In the rows, 128 means zero.
Each row of numbers belongs to one of the objects below and depends on some of the facts about them. Some rows are named. Which object is each other row?

There are 4 kinds of fact about the objects: π, Ω, ζ, σ.
banu {Ω=grusuk, ζ=nezil}
befa {Ω=gibo, ζ=zuzil, σ=banu}
beska {Ω=zamis, ζ=drazi}
betru {π=grofal videk tomufem, Ω=klabrel}
bifel {Ω=brusi, σ=mustigro}
biskul {Ω=zitrim}
bodon {Ω=bofli, σ=skebekin}
brabro {π=detik, Ω=tuvis}
breflol {Ω=gefli, ζ=klodran}
breges {π=stotrak tafos, Ω=tesutan, σ=bodon}
bretrikle {Ω=lafun, ζ=bruflor}
brinal {π=podas, Ω=lafun}
brofe {Ω=zitrim, ζ=plebuk, σ=skebekin}
bruflor {π=grofal plosur sopla megabor skadrudru, Ω=gibo, ζ=lonoklok}
brusi {π=stotrak}
buskan {Ω=gibo, σ=stotrak brofe}
busum {Ω=sivikluk, ζ=brabro}
buvuk {Ω=nezil, ζ=mumis, σ=skebekin}
davok {Ω=lafun}
degrupluk {π=gibo, Ω=tronok, ζ=getrin, σ=planibril}
demel {π=veklel skomi, Ω=padrin, ζ=tubrema}
denon {π=tibrar, Ω=gefli}
detik {π=finur, Ω=tesutan, ζ=padrin, σ=pludrus}
deza {π=skadrudru brusi, Ω=nezil, ζ=stokis}
distil {π=skomi, Ω=klabrel, ζ=sizus}
ditrestum {Ω=tulamek}
dobo {Ω=sivikluk, ζ=flebrenem}
draskuflu {Ω=brusi, σ=tolufas}
drazi {π=gruflus deza}
dremar {Ω=pimul, σ=plosur}
drifu {Ω=drazi, σ=puplo}
dripur {Ω=sokogrum, ζ=zuzil}
dritro {π=gruflus demel plene, Ω=brusi, ζ=sizus}
drovos {Ω=zamis, ζ=vele}
druple {Ω=drazi, σ=skebekin}
drustor {Ω=rulen, σ=trustilik}
dugu {Ω=fafi, ζ=klogrim}
fafi {π=finur plastul}
fanerim {Ω=tesutan, ζ=pimul}
fastor {π=nofe zegren vestotri, Ω=lafun}
fatror {Ω=plebuk, ζ=klabrel}
favomo {π=drifu fafi momun, Ω=plebuk}
febiren {Ω=getrin, ζ=tronok, σ=grulel miflu}
feflebrom {π=vovi, Ω=fafi}
festel {π=tibrar skomi, Ω=tesutan}
finur {π=zitrim, Ω=sivu, ζ=godru}
fistanal {π=saplabrem}
flebrenem {π=tulamek}
fleskal {π=gibo, Ω=rulen, ζ=subin}
flidrekli {Ω=tesutan}
flusi {Ω=flebrenem, σ=skufoti}
flutuler {π=skomi skagrar, Ω=popa, ζ=mustigro, σ=skebekin videk tolufas}
fotutin {π=luza, Ω=sivu}
fuga {π=vubuk bodon, Ω=tronok}
gaflok {Ω=drazi, ζ=plagro}
geste {Ω=sokogrum, ζ=bruflor}
getrin {π=gibo}
godru {π=bifel, Ω=tronok, σ=flutuler}
grage {π=mabruk, Ω=tuvis, σ=stobak}
grekli {Ω=drazi, ζ=teme}
grina {π=klekla, Ω=gibo, ζ=flebrenem}
grodu {Ω=padrin, ζ=sivikluk, σ=zubur}
grofal {π=veklel detik, Ω=zamis, σ=buvuk brofe}
groku {π=mudunel, Ω=vele, ζ=tulamek}
grorom {π=veklel, Ω=sivikluk, σ=brofe}
grozon {Ω=padrin, ζ=godru}
grudri {Ω=pimul, ζ=klabrel}
gruflus {π=klekla, Ω=grusuk, ζ=drazi}
grulel {Ω=getrin}
guzus {π=sopla pubom, Ω=zamis}
katrer {Ω=bofli, ζ=groku}
kiskal {π=gibo, Ω=plebuk, σ=mustigro}
kistaguk {Ω=klabrel, σ=skebekin dritro}
klekla {π=plosur, Ω=zamis}
kleklik {π=mudunel, Ω=tronok, σ=klodran zubur}
klepledan {π=megabor, Ω=zamis}
kleres {π=stotrak, Ω=rulen, ζ=sivu}
klodran {Ω=fistanal, σ=brofe}
klodrer {Ω=rulen, ζ=klodran}
klodus {Ω=grusuk, ζ=gefli, σ=voplal}
klogrim {π=klufim mumis, Ω=gefli, ζ=drazi}
klolem {π=robir, Ω=sivu, ζ=lafun, σ=nofu banu}
klozun {π=sokogrum, Ω=grusuk, ζ=zitrim}
klufim {π=fistanal veklel, Ω=sokogrum}
korol {Ω=pimul, σ=klodran}
lafun {σ=kiskal klolem zotru}
leflu {π=brofe, Ω=brusi, ζ=zitrim}
leful {π=sokogrum sopla, Ω=tuvis}
lilo {π=puplo, Ω=drazi, ζ=fafi}
lonoklok {π=bretrikle}
lugres {Ω=sivikluk, ζ=mumis}
luza {π=stotrak momun skadrudru brofe, Ω=padrin, ζ=getrin, σ=skebekin}
mabruk {π=zitrim tibrar, Ω=zitrim}
megabor {Ω=sivikluk}
megran {π=drazi, Ω=sivu, σ=leful}
miflu {Ω=lonoklok, ζ=sivikluk, σ=pimul}
miplam {Ω=brusi, ζ=klogrim}
momun {Ω=gibo}
mostum {π=momun, Ω=tronok, ζ=godru}
mudrido {π=skagrar, Ω=lafun}
mudunel {π=febiren, Ω=tesutan, ζ=stokis}
mumis {Ω=lafun, σ=kleklik buskan}
mustigro {Ω=rulen}
muzul {Ω=flebrenem, ζ=sivu, σ=planibril}
nabol {π=fleskal, Ω=grusuk, σ=banu}
nasum {π=guzus, Ω=sivu, ζ=lafun}
nezil {σ=buvuk}
nibeme {Ω=tronok, ζ=grorom}
nisker {Ω=sivu, ζ=sivikluk}
nofe {π=mudrido, Ω=gibo, ζ=brusi}
nofu {Ω=vele}
nogam {π=flebrenem, Ω=popa}
nogren {π=dremar mabruk, Ω=vele}
pemi {Ω=padrin}
pimul {π=klolem plastul}
plagro {π=plosur, Ω=plebuk}
planibril {π=tulamek tronok, Ω=klabrel, σ=skebekin}
plastul {π=klabrel vibon, Ω=pimul}
plebuk {π=skomi}
plene {π=busum, Ω=lonoklok, σ=davok}
pleplek {Ω=grusuk, ζ=klabrel}
plogam {Ω=gibo, ζ=tronok, σ=demel}
plolak {π=tafos brofe, Ω=plebuk, σ=kleklik brofe}
plomar {Ω=fafi}
plosur {π=veklel, Ω=popa, σ=puplo}
pludrus {Ω=getrin, ζ=teme, σ=grorom}
pluklek {Ω=brusi}
podas {Ω=sivu}
popa {π=fistanal}
pubom {π=finur, Ω=tulamek}
puplo {Ω=rulen}
repur {π=podas, Ω=pimul}
riguvur {π=popa bodon, Ω=flebrenem, ζ=tesutan}
robir {Ω=brusi}
rokla {Ω=rulen, ζ=lonoklok}
sako {Ω=tulamek, ζ=sivu}
saplabrem {π=gibo, Ω=fistanal, ζ=klogrim}
sasos {π=klabrel tafos, Ω=sokogrum}
seper {Ω=grusuk, σ=stokis}
sizus {π=sokogrum momun, Ω=sokogrum, σ=plosur}
skabrek {π=momun, Ω=sivu}
skadrudru {π=plosur, Ω=zitrim, ζ=flusi}
skagrar {π=stotrak, Ω=padrin, ζ=godru}
skebekin {Ω=flebrenem}
skeses {Ω=klabrel, ζ=tronok, σ=buvuk fistanal klodus}
skomi {π=plene, Ω=latron, ζ=tesutan, σ=brofe}
skufoti {Ω=tesutan, σ=grulel planibril videk}
skuzape {Ω=lonoklok, ζ=bruflor}
sokogrum {π=finur, σ=brofe}
sopla {Ω=nezil, ζ=tubrema}
stidri {π=klodus guzus bretrikle, Ω=lafun, ζ=drazi}
stidror {Ω=pimul}
stidum {Ω=plebuk, σ=mustigro}
stobak {π=vubuk, Ω=flebrenem, σ=pimul}
stokis {π=gibo, Ω=grusuk, ζ=flebrenem}
stotrak {π=zitrim veklel, Ω=sokogrum, σ=grorom rokla luza}
stugur {Ω=popa, σ=grorom korol}
subin {Ω=zitrim, σ=lugres}
tafos {π=klabrel finur megabor, Ω=grusuk, ζ=drazi}
tagru {π=teme skadrudru bodon, Ω=latron}
teme {π=tulamek vibon febiren, Ω=bofli, ζ=zamis}
tesutan {π=grofal skadrudru gaflok, σ=pludrus dritro}
tibrar {π=megabor, Ω=drazi}
tidre {Ω=vele, ζ=brusi, σ=videk}
tolufas {Ω=gibo, ζ=flusi}
tomufem {π=deza vovi, Ω=tesutan, σ=skebekin traske brofe}
trabe {Ω=padrin, σ=skebekin}
trases {Ω=zamis}
traske {Ω=vele, σ=tidre klodus}
tredum {π=zamis, Ω=fafi, ζ=flebrenem}
tretrabes {Ω=getrin, σ=votru}
trisku {Ω=drazi}
tronok {π=tulamek breges}
trupu {Ω=fafi, σ=groku}
trustilik {Ω=tulamek, ζ=miflu, σ=brofe}
tubrema {π=tuvis sopla trabe skagrar, Ω=tulamek, ζ=flusi}
tulamek {π=klabrel}
tuvis {π=robir tafos, σ=brinal}
vazer {π=mumis, Ω=bofli, ζ=flusi}
veklel {Ω=zitrim, ζ=fafi}
vele {π=bifel, σ=buvuk}
vestotri {π=ditrestum, Ω=tulamek, σ=puplo}
vibon {π=klabrel fleskal pubom, Ω=latron}
videk {Ω=sokogrum, ζ=flebrenem, σ=grulel brofe}
vigisko {Ω=pimul, ζ=plebuk}
vipom {Ω=bofli, σ=skebekin skomi}
voflas {Ω=sokogrum, ζ=mumis}
voplal {π=favomo, Ω=padrin, ζ=flusi}
votos {Ω=nezil, ζ=sivu, σ=buvuk skebekin}
votru {Ω=lonoklok, ζ=klogrim}
vovi {π=stotrak, Ω=zamis, ζ=padrin}
vubuk {π=zubur, Ω=zitrim, ζ=bofli, σ=skebekin brofe}
zamis {π=bodon}
zegren {π=klabrel plolak gaflok, Ω=lafun}
zirol {Ω=brusi}
zotru {Ω=zamis, ζ=gefli}
zubur {π=saplabrem, Ω=getrin, σ=buvuk befa}
zuzil {π=miflu, Ω=fafi}

Some rows with their names:
demel: [122 126 119 137 126 130 127 118 129 131 127 136 115 129 127 123 125 126
 132 110 132 126 125 123 129 129 127 131 135 124 117 132 132 131 108]
skomi: [124 131 119 110 143 141  94  84 125 166 112 138 142 115 145 163 137 143
 122 159 142 125 133 152 130 144  87 103 129 159 141 137 175  87 110]
plene: [134 131 122 124 125 118 132 138 130 123 115 129 134 126 135 123 130 128
 122 132 130 131 131 133 128 129 133 128 120 128 134 123 118 120 140]
dremar: [163 135 131 144 108  94 143 146 122 136  74 135 153 130 140  84 114 124
 140 124 125 123 139 150 128 114 125 122 114 125 130 116 135 116 127]
mudunel: [120 129 128 131 127 130 121 123 124 129 122 131 116 130 117 121 126 124
 135 117 135 123 124 111 125 131 126 125 135 120 120 133 132 131 111]
bofli: [129 134 129 125 127 127 131 130 123 125 124 121 128 123 130 123 129 123
 121 131 119 131 128 126 131 120 132 135 124 127 127 120 120 136 119]
klodran: [127 137 124 102 141 136  95  92 123 158 107 130 155 110 159 162 142 142
 105 175 131 134 142 157 131 136  93 110 119 161 145 125 163  85 127]
geste: [132 123 127 135 127 127 127 118 122 132 127 135 120 129 113 122 123 128
 133 116 128 124 127 124 125 129 127 132 135 122 124 136 134 134 106]
breges: [135 131 122 127 124 118 134 143 131 125 115 130 134 128 134 124 128 129
 129 134 131 128 128 135 130 128 135 125 118 129 135 122 119 122 140]
degrupluk: [121 114 122 124 140 134 125 138 141 120 154 138 127 138 116 154 131 128
 132 102 157 118 118 127 109 156 134 121 128 133 143 138 122 122 162]
flusi: [118 134 105 141 121 131 127 136 144 119 121 146 140 136 166 133 126 128
 121 110 132 138 131 142 124 124 146 131 121 127 125 114 126 113 139]
pludrus: [138 121 122 133 128 118 120 127 131 127 113 147 143 136 122 125 120 136
 131 112 146 125 136 137 110 143 126 123 128 127 137 137 140 105 134]
trustilik: [127 130 123 111 142 140  91  82 123 165 109 140 148 116 144 161 135 145
 119 158 140 128 139 153 125 143  87 105 130 158 141 138 178  85 109]
biskul: [129 134 129 126 127 128 131 130 123 125 124 121 128 123 131 122 129 123
 121 131 118 131 128 125 131 120 132 135 124 127 126 120 120 136 120]
tidre: [135 125 113 131 134 124 116 138 136 116 112 151 147 138 114 135 114 140
 131 108 149 130 130 132 102 148 141 126 122 124 143 135 133 106 128]
flebrenem: [105 149 137 120 121 130 114 141 122 119 106 116 122 128 129 119 133 114
 127 135 132 125 124  93 126 124 132 117 124 116 118 112 124 132 126]
tredum: [ 93 131 142 120 132 144 109 126 127 125 146 119 107 134 119 140 141 112
 131 113 148 114 118  88 119 143 120 112 139 122 116 129 131 135 142]
pimul: [119 126 130 115 135 134 130 130 128 122 152 116 119 122 131 142 142 116
 114 121 132 126 120 122 126 136 130 134 124 136 133 123 109 139 149]
klabrel: [143 140 118 133 117 113 133 133 119 127  88 130 131 120 127 103 117 128
 127 137 114 134 131 130 135 112 137 136 119 119 126 120 122 130  91]
seper: [134 131 126 127 125 119 130 138 129 122 117 129 138 128 135 124 128 129
 123 133 128 131 133 134 126 127 134 129 120 128 134 122 122 120 140]
nisker: [131 124 128 135 127 128 126 119 123 132 126 133 120 129 115 122 123 128
 132 117 128 125 128 124 125 129 126 132 135 122 123 136 133 133 106]

Rows to name:
No name comes twice in this set of rows, the named rows included.
[135 131 124 127 125 121 130 142 130 120 117 131 140 129 132 125 126 130
 125 131 130 131 131 135 123 129 137 128 119 128 137 122 121 121 140]  draskuflu
[137 135 108 122 137 123 120 158 140 103 107 145 162 136 122 142 115 136
 121 116 147 137 127 135  96 145 156 129 106 128 157 119 116 108 140]  skufoti
[112 128 109 147 121 138 126 114 136 133 131 143 112 133 150 126 126 124
 132 100 130 130 123 128 134 122 132 131 138 124 108 127 136 128 106]  skadrudru
[140 134 117 141 119 117 128 123 121 131  91 140 125 127 116 102 111 132
 139 122 125 130 129 125 129 120 131 132 130 114 120 132 136 126  81]  veklel
[135 135 112 146 117 120 128 122 125 132  92 145 124 129 126 102 111 132
 140 116 125 131 129 126 131 118 133 132 131 115 115 131 139 124  78]  sopla
[121 113 131 125 134 136 127 115 123 134 158 126 106 126 112 144 139 120
 126 110 138 115 120 123 124 142 121 131 136 132 129 140 124 141 132]  bruflor
[127 128 116 128 133 142 119 122 141 163 122 141 129 132 132 165 127 146
 162 170 138 116 116 152 149 131 108  90 128 147 139 138 164 111 122]  vubuk
[136 131 122 122 127 119 127 138 131 126 111 131 142 126 138 128 129 129
 122 132 135 129 131 138 123 132 130 125 117 135 139 121 124 114 142]  stotrak
[128 137 120 108 135 129 108 107 126 148 105 129 146 113 153 148 140 138
 111 162 132 133 137 149 133 134 105 115 119 152 141 124 148  95 129]  plolak
[133 121 114 132 123 114 125 133 134 118 110 148 130 135 120 119 122 141
 129 116 145 131 135 128 118 142 136 128 128 119 132 139 126 106 134]  klolem
[150 120 118 118 131 109 116 139 140 123 126 144 139 130 117 135 108 146
 146 108 145 115 136 129 111 147 159 124 120 118 145 128 135 114 124]  muzul
[130 137 125 108 138 133 104 104 125 150 109 130 154 114 154 152 138 137
 110 162 130 133 138 151 128 133 103 114 119 154 144 123 154  95 129]  buskan
[126 125 118 131 130 141 150 180 158 131 155 129 123 147 123 172 128 133
 174 156 139 111  96 143 147 129 150  96 114 138 149 124 116 144 173]  planibril
[142 138 106 140 123 135 122 130 143 172  84 151 137 134 131 152 111 158
 183 193 129 118 115 161 161 115 112  81 122 142 139 137 178 105  89]  brofe
[147 131 107 139 122 110 122 136 129 123  80 155 144 134 115 109 106 142
 137 117 140 132 134 134 114 134 140 127 122 116 135 135 137 105  98]  febiren

The same objects again, as new rows of numbers:
Known rows:
zubur: [151 115  73  90 121 148 151 137 121 158  83 114 148 178 142 120  91 143
 141 106 145 109 112 117 129 118 121 152  65]
favomo: [151 139 135 110 130 166 163 110 120 127 130 121 116 130 109 113 140 135
 107 109 120 107 106 124 106 105 151 133 122]
skomi: [102  29 137 131 103 150 140  81  96 141 141 115 136 135 163 125 138 129
 157 178 141 118 131 111 145 150 156 200 177]
zotru: [121 126 130 124 136 151 132 127 122 150 109 118 120 139 118 106 121  85
 129 144 127 128 129 147 117 111 129 121 132]
pimul: [146 143 136  99 132 146 179 138 122 142 128 130 130 130  94 129 158 161
 121  76 124 103 110 145  94 108 132 106 103]
grusuk: [101 119 123 114 142 130 137 148 129 160 108 126 132 150 114 119 138 104
 141 124 124 131 137 169 118 121 126 101 124]
dripur: [116 114 117 123 148 140 132 142 127 132 107 115 123 150 101 115 118 105
 158 143 116 131 134 158 127 123 130 107 141]
sivu: [ 96 119 123  96 138 129 138 167 122 157 114 131 122 150 102 132 142 117
 136 121 122 115 132 181 131 124 132  96 123]
grudri: [116 116 117 125 148 141 131 144 129 131 107 118 126 152  97 116 119 102
 156 140 115 126 136 154 128 124 126 110 139]
bretrikle: [117  67 114  92 156 164 133 114 129 133 114 135 110 163 102 117 117 118
 146 134 111 144 120 137 129 132 149 114 119]
veklel: [115  45 135  82 140 175 129  61 142 131 130 150 106 151 146 124 122 116
 125 143 114 147 114 114 128 135 193 140 133]
vibon: [163 126 132  82 133 188 173 108 113 134 122 129 105 140  96  90 136 146
  90  89 121 113  86 117  93 100 152 129 100]
klepledan: [146 132 143 123 125 153 156 100 132 112 137 121 124 126 128 128 148 141
 117 118 118 113 114 123 112 111 158 140 142]
geste: [115 116 116 126 149 140 133 143 126 133 108 116 120 149  97 121 119 105
 155 146 115 130 135 152 125 125 127 107 129]
vovi: [132  83 124 116 139 149 144  90 142 109 132 131 127 143 118 140 136 139
 151 131 109 129 121 128 126 132 173 128 147]
skeses: [114 113 110 120 125 129 129 139 121 155  93 119 153 152 136 140  94 115
 172 147 130 122 139 128 132 134 107 134 110]
mostum: [154 137 137 129 128 161 161 107 120 122 127 124 120 126 115 115 142 122
 116 120 126 114 106 119 101 107 148 140 127]
planibril: [155 152 174  96 114 127 157 151 106 116 118 151 193 128  91 105 100 184
 163 119  92  90 104  63 115 105 107 113  88]
buvuk: [131 113 106 117 121 105 111 154 124 130  87 145 199 194 160 101  72 110
 183 157 120 107 120  79 156 117 113 137  81]
pleplek: [118 125 133 129 138 153 132 129 121 148 109 120 117 143 120 104 121  82
 125 147 127 130 127 148 115 114 130 124 131]
momun: [120  51 129  62 144 179 133  81 128 139 125 144  98 153 124 108 120 124
 113 131 112 139 105 123 122 126 187 133 120]

Name these rows:
No name comes twice in this set of rows, the named rows included.
[141 165 153 168 116 122 154 110 136 105 142 115 143 115 148 149 150 116
 139 142 124 111 134 126 115 113 140 141 161]  dritro
[104  91 138 115 120 116 128 109 134 135 122 122 148 129 141 178 116 142
 184 155 116 123 146 126 140 152 143 144 151]  plene
[130  97 152  92 115 161 157  75 120 147 122 134 135 124 147 150 116 148
 134 132 128 124 115  93 105 135 149 160 111]  detik
[138 112 141 115 131 159 147  90 127 125 127 127 122 135 133 118 133 117
 122 126 119 123 114 122 110 115 156 138 132]  nofe
[114  30 116  24 152 180 154 105 129 158 125 163 101 172  95 112 136 162
 106  81 111 130  96 138 122 131 188 105  84]  klabrel
[119  35 120  75 149 164 136  85 145 115 129 141 111 157 114 133 126 145
 144 125 100 141 116 128 136 140 194 123 139]  megabor
[142  65 134  76 144 190 152  68 129 129 129 149  98 149 126 106 128 132
 112 121 112 134  99 104 112 120 186 140 116]  finur
[111  45 114  43 161 183 143 123 119 176 101 152 108 175  86  81 120 122
 116  99 119 142 105 144 114 120 154 101  79]  gibo
[123 114 122 119 124 114 118 151 120 139  91 137 174 172 143 112  83 115
 180 158 120 112 128  97 142 124 110 131  93]  votos
[129  57 113  71 150 170 138 105 133 126 120 136 108 158 101 116 122 146
 138 113 107 137 111 134 128 132 180 114 124]  robir
[102 101 157  91 114 144 136  97 114 161 114 135 134 119 144 150 106 125
 144 153 125 131 130 120 119 142 137 151 123]  dremar

